Here is a tiny trained network, its code and every weight. The questions are about switching its units off for an input and a class, where a switched-off unit gives its printed mean instead of its output.

import numpy as np


def w(rows, s, z=0):
    codes = np.array(rows[::2]) - 128.0
    scale = np.full(codes.shape[1], s)
    scale[-1] = z or s
    return codes * scale


def norm(h):
    return h / np.sqrt((h * h).mean(-1, keepdims=True) + 1e-5)


def f(y):
    return np.maximum(y, 0)


def log_softmax(a):
    a = a - a.max(-1, keepdims=True)
    return a - np.log(np.exp(a).sum(-1, keepdims=True))


def net(x, mask):
    res = np.array(x, float).reshape(1, 4) / 4 @ E
    u = 0
    for l in range(2):
        y = f(norm(res) @ A[l][:, :-1].T + A[l][:, -1])
        res = res + np.where(mask[u : u + 4], y, B[l][:, -1]) @ B[l][:, :-1]
        u += 4
    return log_softmax(norm(res)[-1] @ U[:, :-1].T + U[:, -1])


A, B = {}, {}
E = w([
[127,132,140,123,85,80,147,154],'x0',
[93,15,129,134,124,122,135,83],'x1',
[207,110,160,30,96,207,211,139],'x2',
[93,96,160,91,207,93,123,253],'x3',
],0.0047)
A[0] = w([
[81,19,153,162,94,135,163,67,2],'L0N0',
[113,136,124,102,68,104,94,2,9],'L0N1',
[108,135,129,199,118,113,81,110,47],'L0N2',
[152,214,117,140,93,142,100,107,115],'L0N3',
],0.0077,0.0032)
B[0] = w([
[200,204,76,155,147,118,255,183,251],'L0N0',
[149,41,216,135,194,118,69,123,247],'L0N1',
[124,178,106,107,36,173,155,82,204],'L0N2',
[177,105,126,128,181,109,159,162,255],'L0N3',
],0.0091,0.0038)
A[1] = w([
[25,151,113,145,2,133,71,53,142],'L1N0',
[112,83,147,102,89,241,238,187,92],'L1N1',
[208,69,212,128,41,179,118,59,156],'L1N2',
[171,166,167,149,196,75,145,232,246],'L1N3',
],0.0051,0.0013)
B[1] = w([
[44,136,145,31,33,151,122,170,150],'L1N0',
[6,187,107,199,106,96,42,66,211],'L1N1',
[1,115,158,90,87,78,69,209,191],'L1N2',
[181,61,115,151,133,140,138,69,253],'L1N3',
],0.007)
U = w([
[135,22,237,112,189,81,70,146,171],'0',
[245,198,56,169,141,134,253,125,196],'1',
[1,247,124,69,53,130,118,139,5],'2',
],0.0095,0.0021)

Each question gives the input, the list of numbers given to net, and the class t.
The units are the neurons (one row each of A and B). Each row of codes is followed by its name. A weight is (code - 128) times the scale printed after its matrix; where a second scale follows, it is the last column's (A, B and U).
mask holds one flag per neuron, layer by layer. A switched-off neuron (its flag False) gives its mean, the last column of its row in B, instead of its output. The means were averaged over made-up inputs and are rounded, as every weight is.
A unit's drop is (log p(t) with every unit on - log p(t) with that unit switched off) / (log p(t) with every unit on - log p(t) with every unit switched off).
The circuit of an input: a set's keep is (log p(t) with only the set's units on - log p(t) with every unit switched off) / (log p(t) with every unit on - log p(t) with every unit switched off). Starting from all 8 units, units are removed one at a time, each time the one whose removal leaves the highest keep (on an exact tie, the one counted first), for as long as the keep stays at least 0.8.
circuit, biggest first: the units of the circuit, biggest drop first
k most important neurons: the k neurons with the biggest drops, biggest first
top k neurons in layer l: the k neurons of layer l with the biggest drops, biggest first
drop of u: that unit's drop, to one decimal
input [2,7,5,2], class 1: circuit, biggest first -> (L0N0)
input [5,1,-6,-7], class 0: top 2 neurons in layer 0 -> (L0N1; L0N3)
input [0,-3,7,-5], class 2: 2 most important neurons -> (L0N0; L1N2)
input [2,-8,4,-8], class 0: 2 most important neurons -> (L0N0; L0N1)
input [1,3,-6,5], class 2: 4 most important neurons -> (L0N3; L0N1; L0N2; L0N0)
input [-7,6,-7,4], class 2: top 2 neurons in layer 0 -> (L0N3; L0N2)
input [6,0,8,5], class 2: top 3 neurons in layer 0 -> (L0N1; L0N3; L0N0)
input [8,0,2,0], class 2: circuit, biggest first -> (L0N0; L0N1)
input [7,-1,-4,-8], class 0: top 2 neurons in layer 0 -> (L0N1; L0N3)
input [-2,7,8,1], class 2: 2 most important neurons -> (L1N1; L0N3)
input [-5,3,-3,-8], class 0: 2 most important neurons -> (L0N1; L1N2)
input [8,-6,-6,1], class 1: 4 most important neurons -> (L0N3; L1N2; L1N1; L1N3)
input [0,6,5,-6], class 0: top 2 neurons in layer 1 -> (L1N2; L1N1)
input [2,-7,8,4], class 2: circuit, biggest first -> (L1N1)
input [1,5,8,-3], class 2: 2 most important neurons -> (L1N1; L1N2)
input [-8,6,6,4], class 1: 3 most important neurons -> (L0N0; L0N1; L0N2)
input [-3,-5,-8,-8], class 0: 4 most important neurons -> (L0N1; L0N3; L0N0; L1N1)
input [-7,4,0,-8], class 0: 2 most important neurons -> (L0N1; L1N2)
input [6,7,-4,-6], class 1: drop of L1N1 -> 0.2
input [5,2,-5,-8], class 0: drop of L1N1 -> 0.1
input [1,7,-4,2], class 1: drop of L0N0 -> 1.0
input [-1,-2,3,-6], class 0: drop of L1N2 -> 0.0
input [7,3,-7,-3], class 2: circuit, biggest first -> (L0N2)
